Here is a tiny trained network, its code and every weight. The questions are about switching its units off for an input and a target symbol, where a switched-off unit gives its printed mean instead of its output.

import numpy as np


def w(rows, s, z=0):
    codes = np.array(rows[::2]) - 128.0
    scale = np.full(codes.shape[1], s)
    scale[-1] = z or s
    return codes * scale


def f(y):
    return np.maximum(y, 0)


def softmax(a):
    e = np.exp(a - a.max(-1, keepdims=True))
    return e / e.sum(-1, keepdims=True)


def log_softmax(a):
    a = a - a.max(-1, keepdims=True)
    return a - np.log(np.exp(a).sum(-1, keepdims=True))


def net(x, mask):
    ids = ['ΘΣΦΨγδζηλμ'.index(c) for c in x.split()]
    T = len(ids)
    res = E[ids] + P[:T]
    u = 0
    for l in range(2):
        q, k, v = (res @ M[l].T for M in (Q, K, V))
        z = softmax(np.where(np.tri(T) > 0, q @ k.T / 3**0.5, -1e9)) @ v
        res = res + np.where(mask[u], z, O[l][:, -1]) @ O[l][:, :-1]
        u += 1
        y = f(res @ A[l][:, :-1].T + A[l][:, -1])
        res = res + np.where(mask[u : u + 4], y, B[l][:, -1]) @ B[l][:, :-1]
        u += 4
    return log_softmax(res[-1] @ U[:, :-1].T + U[:, -1])


Q, K, V, O, A, B = {}, {}, {}, {}, {}, {}
E = w([
[151,9,107,86],'Θ',
[62,21,171,115],'Σ',
[163,31,51,166],'Φ',
[233,181,3,94],'Ψ',
[146,199,53,147],'γ',
[75,207,2,168],'δ',
[183,206,86,96],'ζ',
[101,46,170,73],'η',
[21,26,122,184],'λ',
[114,148,111,123],'μ',
],0.0079)
P = w([
[177,190,128,191],'0',
[163,52,42,161],'1',
[125,154,102,87],'2',
[172,1,180,144],'3',
[120,156,217,211],'4',
[96,142,106,61],'5',
],0.013)
Q[0] = w([
[108,121,123,249],'L0H0',
[55,195,141,131],'L0H0',
[203,44,20,130],'L0H0',
],0.019)
K[0] = w([
[135,66,45,243],'L0H0',
[50,86,72,78],'L0H0',
[151,212,253,220],'L0H0',
],0.016)
V[0] = w([
[254,48,48,55],'L0H0',
[107,167,82,181],'L0H0',
[218,171,215,39],'L0H0',
],0.015)
O[0] = w([
[3,90,57,212,254],'L0H0',
[138,99,115,43,223],'L0H0',
[221,110,43,193,60],'L0H0',
],0.014,0.0054)
A[0] = w([
[219,132,231,197,63],'L0N0',
[148,6,196,159,104],'L0N1',
[211,139,169,162,61],'L0N2',
[77,169,217,208,2],'L0N3',
],0.011,0.0038)
B[0] = w([
[126,84,209,144,172],'L0N0',
[137,212,108,151,221],'L0N1',
[64,142,45,195,169],'L0N2',
[255,124,88,83,254],'L0N3',
],0.011,0.0094)
Q[1] = w([
[188,182,174,84],'L1H0',
[58,108,85,4],'L1H0',
[175,96,77,70],'L1H0',
],0.02)
K[1] = w([
[81,109,79,135],'L1H0',
[249,154,94,120],'L1H0',
[107,157,50,215],'L1H0',
],0.022)
V[1] = w([
[166,243,138,157],'L1H0',
[138,254,84,114],'L1H0',
[111,74,56,69],'L1H0',
],0.0051)
O[1] = w([
[229,86,161,96,105],'L1H0',
[152,78,125,130,183],'L1H0',
[3,119,41,169,252],'L1H0',
],0.0046,0.0035)
A[1] = w([
[145,187,156,220,3],'L1N0',
[112,5,121,112,168],'L1N1',
[200,241,120,109,97],'L1N2',
[170,28,108,229,88],'L1N3',
],0.013,0.0053)
B[1] = w([
[233,66,214,87,145],'L1N0',
[152,76,234,144,208],'L1N1',
[71,51,17,157,171],'L1N2',
[105,253,190,88,254],'L1N3',
],0.011,0.014)
U = w([
[141,75,172,13,88],'Θ',
[80,26,138,147,166],'Σ',
[199,131,173,57,125],'Φ',
[152,66,69,95,189],'Ψ',
[113,101,73,2,55],'γ',
[49,161,110,42,24],'δ',
[162,178,56,72,128],'ζ',
[92,115,173,134,116],'η',
[166,9,182,127,194],'λ',
[160,52,84,134,255],'μ',
],0.0059,0.0041)

Each question gives the input, a string of symbols that net reads in full, and the target symbol t.
The units are the heads (3 rows each of Q, K, V and O) and the neurons (one row each of A and B). Each row of codes is followed by its name. A weight is (code - 128) times the scale printed after its matrix; where a second scale follows, it is the last column's (O, A, B and U).
mask holds one flag per unit, layer by layer, with each layer's heads first. A switched-off unit (its flag False) gives its mean, the last column of its rows in O or B, instead of its output. The means were averaged over made-up inputs and are rounded, as every weight is.
A unit's drop is (log p(t) with every unit on - log p(t) with that unit switched off) / (log p(t) with every unit on - log p(t) with every unit switched off).
The circuit of an input: a set's keep is (log p(t) with only the set's units on - log p(t) with every unit switched off) / (log p(t) with every unit on - log p(t) with every unit switched off). Starting from all 10 units, units are removed one at a time, each time the one whose removal leaves the highest keep (on an exact tie, the one counted first), for as long as the keep stays at least 0.8.
circuit, biggest first: the units of the circuit, biggest drop first
most important unit: the unit with the biggest drop
k most important neurons: the k neurons with the biggest drops, biggest first
k most important neurons of layer l: the k neurons of layer l with the biggest drops, biggest first
input Σ η η Θ Φ, target ζ: 2 most important neurons : L0N3; L1N1
input η δ δ γ, target Φ: 2 most important neurons : L1N0; L1N3
input δ ζ Σ μ, target γ: circuit, biggest first : L0N1; L0H0; L1N2
input η Σ η ζ, target Φ: circuit, biggest first : L0H0; L1N3
input ζ δ μ ζ, target ζ: 2 most important neurons : L0N1; L1N3
input γ η λ η Θ, target ζ: 3 most important neurons of layer 0 : L0N3; L0N1; L0N0
input η η η δ, target Φ: 3 most important neurons of layer 1 : L1N0; L1N2; L1N3
input η δ Θ ζ η, target Θ: circuit, biggest first : L0H0; L0N3
input Θ λ δ Ψ δ, target γ: circuit, biggest first : L0N3; L0H0; L1N2
input η η η Ψ μ, target ζ: circuit, biggest first : L0N3; L0H0
input δ η γ η, target γ: 2 most important neurons : L0N1; L1N2
input Ψ Θ ζ Θ Ψ, target δ: circuit, biggest first : L1N3; L0H0
input λ Σ Ψ λ γ, target μ: most important unit : L0N3
input Ψ Θ Σ, target Σ: most important unit : L1N3
input δ Ψ Φ Θ, target γ: circuit, biggest first : L0N1; L0H0; L1N2
input ζ η Θ η, target ζ: 3 most important neurons : L0N1; L1N1; L1N3
input γ λ μ μ μ, target γ: circuit, biggest first : L0N3; L0H0; L1N2
input Σ η δ λ Θ λ, target Θ: 2 most important neurons of layer 1 : L1N2; L1N1
input Θ λ ζ Θ ζ, target γ: circuit, biggest first : L0N3; L0H0; L1N2
input ζ η η Θ Σ, target ζ: most important unit : L0N3
input Θ δ Σ δ, target η: 2 most important neurons : L0N3; L1N3
input Φ η λ, target Σ: 3 most important neurons : L1N3; L0N1; L1N1
input Σ γ Θ η μ, target λ: 2 most important neurons : L0N3; L1N1
input Ψ η η ζ λ, target ζ: 3 most important neurons : L0N3; L0N1; L1N3
input η η Σ Ψ, target Φ: 3 most important neurons of layer 1 : L1N0; L1N3; L1N2
